Here is a tiny trained network, its code and every weight. The questions are about switching its units off for an input and a class, where a switched-off unit gives its printed mean instead of its output.

import numpy as np


def w(rows, s, z=0):
    codes = np.array(rows[::2]) - 128.0
    scale = np.full(codes.shape[1], s)
    scale[-1] = z or s
    return codes * scale


def f(y):
    return y / 2 * (1 + np.tanh(0.7978845608 * (y + 0.044715 * y**3)))


def log_softmax(a):
    a = a - a.max(-1, keepdims=True)
    return a - np.log(np.exp(a).sum(-1, keepdims=True))


def net(x, mask):
    res = np.array(x, float).reshape(1, 6) / 4 @ E
    y = f(res @ A[0][:, :-1].T + A[0][:, -1])
    res = res + np.where(mask, y, B[0][:, -1]) @ B[0][:, :-1]
    return log_softmax(res[-1] @ U[:, :-1].T + U[:, -1])


A, B = {}, {}
E = w([
[108,193,90,138,233,191,94,162,137,170],'x0',
[127,133,203,154,182,84,69,177,223,99],'x1',
[177,62,62,186,42,91,145,235,83,198],'x2',
[126,84,131,203,199,152,208,140,124,195],'x3',
[71,2,121,118,206,136,45,197,147,117],'x4',
[112,143,207,27,71,194,168,137,205,158],'x5',
],0.0069)
A[0] = w([
[99,85,147,200,170,134,255,147,158,197,65],'neuron 0',
[131,143,94,122,82,72,141,242,113,186,18],'neuron 1',
[188,157,149,110,90,131,165,70,121,183,48],'neuron 2',
[104,106,170,81,177,169,33,115,100,138,26],'neuron 3',
[113,192,135,135,124,229,122,58,101,74,92],'neuron 4',
[155,146,116,65,134,145,135,85,75,78,117],'neuron 5',
[98,155,70,213,157,33,105,102,97,107,86],'neuron 6',
[186,81,105,60,164,128,118,60,168,145,102],'neuron 7',
[155,163,128,184,112,153,111,87,136,190,195],'neuron 8',
[203,84,132,110,85,122,105,181,107,95,83],'neuron 9',
[69,153,198,81,83,110,115,148,176,238,156],'neuron 10',
[112,48,146,192,37,171,117,165,143,176,3],'neuron 11',
[126,154,105,92,56,165,118,109,182,152,213],'neuron 12',
[168,126,92,151,84,130,151,203,133,198,56],'neuron 13',
[90,111,156,62,107,149,167,152,194,217,100],'neuron 14',
],0.0077,0.0024)
B[0] = w([
[151,63,174,183,47,186,64,35,251,184,254],'neuron 0',
[25,208,182,144,81,96,103,166,125,145,229],'neuron 1',
[88,61,178,184,113,149,185,130,103,62,215],'neuron 2',
[155,153,195,117,128,80,135,82,173,126,198],'neuron 3',
[141,254,142,103,95,148,117,79,90,101,237],'neuron 4',
[178,173,142,135,91,147,55,156,111,210,195],'neuron 5',
[126,94,21,23,193,133,153,178,58,85,239],'neuron 6',
[142,234,133,172,86,72,119,202,72,146,144],'neuron 7',
[129,70,94,102,132,33,116,155,114,136,189],'neuron 8',
[93,63,151,131,132,135,58,143,115,178,189],'neuron 9',
[245,45,153,75,176,126,209,139,126,70,234],'neuron 10',
[68,147,200,140,134,81,172,244,150,91,212],'neuron 11',
[148,46,85,225,138,153,140,134,127,141,223],'neuron 12',
[23,155,190,142,160,233,85,145,75,179,232],'neuron 13',
[188,111,102,181,172,119,230,154,139,44,231],'neuron 14',
],0.0059,0.005)
U = w([
[135,80,34,47,250,58,195,154,8,68,201],'0',
[129,85,125,118,160,80,20,23,86,185,160],'1',
[4,190,199,66,184,61,69,98,21,174,4],'2',
],0.0041,0.0019)

Each question gives the input, the list of numbers given to net, and the class t.
The units are the neurons (one row each of A and B). Each row of codes is followed by its name. A weight is (code - 128) times the scale printed after its matrix; where a second scale follows, it is the last column's (A, B and U).
mask holds one flag per neuron, in row order. A switched-off neuron (its flag False) gives its mean, the last column of its row in B, instead of its output. The means were averaged over made-up inputs and are rounded, as every weight is.
A unit's drop is (log p(t) with every unit on - log p(t) with that unit switched off) / (log p(t) with every unit on - log p(t) with every unit switched off).
The circuit of an input: a set's keep is (log p(t) with only the set's units on - log p(t) with every unit switched off) / (log p(t) with every unit on - log p(t) with every unit switched off). Starting from the 12 units with the biggest drops (on a tie, the unit counted first), units are removed one at a time, each time the one whose removal leaves the highest keep (on an exact tie, the one counted first), for as long as the keep stays at least 0.8.
units of the circuit, in order: the units of the circuit, biggest drop first
unit that matters most: the unit with the biggest drop
top k neurons: the k neurons with the biggest drops, biggest first
drop when u is switched off: that unit's drop, to one decimal
input [5,-3,-3,1,3,8], class 0: unit that matters most => neuron 14
input [-7,7,-6,-1,-2,6], class 0: top 3 neurons => neuron 10; neuron 0; neuron 14
input [5,5,-7,-6,8,8], class 0: top 2 neurons => neuron 10; neuron 14
input [1,-4,-3,-2,-7,6], class 0: units of the circuit, in order => neuron 0; neuron 10; neuron 14
input [3,6,-2,-6,-5,-8], class 0: top 2 neurons => neuron 6; neuron 0
input [2,4,-4,2,7,6], class 0: units of the circuit, in order => neuron 14; neuron 10
input [3,7,-4,-5,1,8], class 0: units of the circuit, in order => neuron 10; neuron 14
input [3,2,7,6,7,2], class 2: units of the circuit, in order => neuron 1; neuron 13
input [1,-8,-8,8,6,-4], class 1: units of the circuit, in order => neuron 0; neuron 14
input [-1,8,-3,3,8,7], class 0: units of the circuit, in order => neuron 14; neuron 10
input [8,-4,3,6,1,4], class 1: top 2 neurons => neuron 0; neuron 6
input [0,-2,7,1,4,-2], class 2: units of the circuit, in order => neuron 1; neuron 13; neuron 11
input [-6,5,-5,6,-8,7], class 0: units of the circuit, in order => neuron 10; neuron 14
input [-6,-5,6,4,6,4], class 2: unit that matters most => neuron 11
input [-8,4,5,0,5,-2], class 2: top 2 neurons => neuron 11; neuron 1
input [-6,0,7,-4,0,-1], class 2: drop when neuron 1 is switched off => 0.2
input [-2,6,-7,7,-1,8], class 0: drop when neuron 8 is switched off => 0.0
input [1,-4,6,-1,-5,-1], class 2: drop when neuron 14 is switched off => 0.1
input [6,2,8,6,-1,1], class 2: drop when neuron 12 is switched off => 0.1
input [-4,-4,-2,8,-5,-3], class 1: units of the circuit, in order => neuron 0
